Here is a tiny trained network, its code and every weight. The questions are about switching its units off for an input and a target symbol, where a switched-off unit gives its printed mean instead of its output.

import numpy as np


def w(rows, s, z=0):
    codes = np.array(rows[::2]) - 128.0
    scale = np.full(codes.shape[1], s)
    scale[-1] = z or s
    return codes * scale


def f(y):
    return np.maximum(y, 0)


def softmax(a):
    e = np.exp(a - a.max(-1, keepdims=True))
    return e / e.sum(-1, keepdims=True)


def log_softmax(a):
    a = a - a.max(-1, keepdims=True)
    return a - np.log(np.exp(a).sum(-1, keepdims=True))


def net(x, mask):
    ids = ['ΘΠΣΨΩαβγηξτφ'.index(c) for c in x.split()]
    T = len(ids)
    res = E[ids] + P[:T]
    q, k, v = (res @ M[0].T for M in (Q, K, V))
    z = softmax(np.where(np.tri(T) > 0, q @ k.T / 4**0.5, -1e9)) @ v
    res = res + np.where(mask[0], z, O[0][:, -1]) @ O[0][:, :-1]
    y = f(res @ A[0][:, :-1].T + A[0][:, -1])
    res = res + np.where(mask[1:13], y, B[0][:, -1]) @ B[0][:, :-1]
    return log_softmax(res[-1] @ U[:, :-1].T + U[:, -1])


Q, K, V, O, A, B = {}, {}, {}, {}, {}, {}
E = w([
[136,186,150,190],'Θ',
[96,199,173,181],'Π',
[147,175,114,172],'Σ',
[120,125,110,158],'Ψ',
[21,200,169,111],'Ω',
[186,152,26,249],'α',
[109,172,191,120],'β',
[134,167,214,81],'γ',
[63,82,72,122],'η',
[126,149,146,100],'ξ',
[154,136,120,157],'τ',
[205,142,103,160],'φ',
],0.014)
P = w([
[192,154,36,4],'0',
[111,161,116,93],'1',
[123,163,115,79],'2',
[132,151,104,60],'3',
[114,103,120,156],'4',
[117,105,120,143],'5',
[116,108,126,121],'6',
[115,85,125,154],'7',
],0.011)
Q[0] = w([
[65,254,48,54],'H0',
[117,104,78,120],'H0',
[170,220,58,87],'H0',
[100,200,91,114],'H0',
],0.0083)
K[0] = w([
[170,144,1,40],'H0',
[158,154,103,157],'H0',
[155,134,43,88],'H0',
[58,233,144,134],'H0',
],0.0091)
V[0] = w([
[128,139,246,99],'H0',
[234,153,174,112],'H0',
[66,109,115,38],'H0',
[186,71,91,83],'H0',
],0.013)
O[0] = w([
[134,74,228,11,15],'H0',
[213,150,192,12,188],'H0',
[65,19,91,95,254],'H0',
[158,86,177,238,196],'H0',
],0.011,0.0036)
A[0] = w([
[128,168,89,153,13],'N0',
[80,207,83,167,145],'N1',
[240,115,166,120,201],'N2',
[152,200,105,78,69],'N3',
[89,159,154,158,60],'N4',
[177,186,112,94,73],'N5',
[184,6,128,191,130],'N6',
[117,112,162,127,1],'N7',
[161,141,123,146,75],'N8',
[136,127,175,52,96],'N9',
[122,186,133,74,143],'N10',
[32,176,101,126,151],'N11',
],0.011,0.0091)
B[0] = w([
[94,132,130,53,147],'N0',
[160,93,115,65,254],'N1',
[97,227,165,153,223],'N2',
[171,129,105,23,145],'N3',
[97,165,111,147,135],'N4',
[181,64,233,121,149],'N5',
[56,205,152,130,207],'N6',
[248,172,26,63,128],'N7',
[99,170,121,104,143],'N8',
[88,131,112,167,181],'N9',
[196,91,118,145,177],'N10',
[193,127,121,88,226],'N11',
],0.011,0.0078)
U = w([
[239,121,162,180,43],'Θ',
[210,97,201,90,59],'Π',
[171,130,110,201,170],'Σ',
[66,132,67,180,79],'Ψ',
[117,105,157,2,129],'Ω',
[187,216,40,111,2],'α',
[67,145,195,59,190],'β',
[13,147,230,86,177],'γ',
[57,48,84,86,120],'η',
[61,217,145,25,222],'ξ',
[149,183,183,214,30],'τ',
[140,191,163,187,117],'φ',
],0.0069,0.0092)

Each question gives the input, a string of symbols that net reads in full, and the target symbol t.
The units are the heads (4 rows each of Q, K, V and O) and the neurons (one row each of A and B). Each row of codes is followed by its name. A weight is (code - 128) times the scale printed after its matrix; where a second scale follows, it is the last column's (O, A, B and U).
mask holds one flag per unit, heads first, then neurons. A switched-off unit (its flag False) gives its mean, the last column of its rows in O or B, instead of its output. The means were averaged over made-up inputs and are rounded, as every weight is.
A unit's drop is (log p(t) with every unit on - log p(t) with that unit switched off) / (log p(t) with every unit on - log p(t) with every unit switched off).
The circuit of an input: a set's keep is (log p(t) with only the set's units on - log p(t) with every unit switched off) / (log p(t) with every unit on - log p(t) with every unit switched off). Starting from the 12 units with the biggest drops (on a tie, the unit counted first), units are removed one at a time, each time the one whose removal leaves the highest keep (on an exact tie, the one counted first), for as long as the keep stays at least 0.8.
units of the circuit, in order: the units of the circuit, biggest drop first
unit that matters most: the unit with the biggest drop
top k neurons: the k neurons with the biggest drops, biggest first
drop of u: that unit's drop, to one decimal
input Ω η Ψ, target η: unit that matters most : H0
input α β Ψ, target α: units of the circuit, in order : (H0, N1)
input η η η, target η: units of the circuit, in order : (N1, H0)
input Θ Π Π, target Π: units of the circuit, in order : (H0, N10, N5)
input α Ψ η, target α: units of the circuit, in order : (H0, N1)
input η η Ψ Ω η Ω Π, target η: units of the circuit, in order : (H0, N2)
input Θ Σ Θ, target Π: units of the circuit, in order : (H0, N5, N10)
input α ξ ξ, target α: top 2 neurons : (N1, N6)
input ξ Ψ α, target ξ: top 4 neurons : (N0, N6, N1, N8)
input Ψ Π Ω η, target η: top 2 neurons : (N2, N1)
input ξ Π ξ, target γ: top 2 neurons : (N11, N1)
input Π Ω τ ξ η Ω, target Ω: top 3 neurons : (N11, N2, N6)
input τ Σ γ Ω Ω Ψ ξ φ, target ξ: drop of N2 : 0.1
input Ω β ξ, target η: drop of N2 : 0.2
input ξ Ω γ τ ξ ξ γ τ, target γ: drop of N11 : 0.2
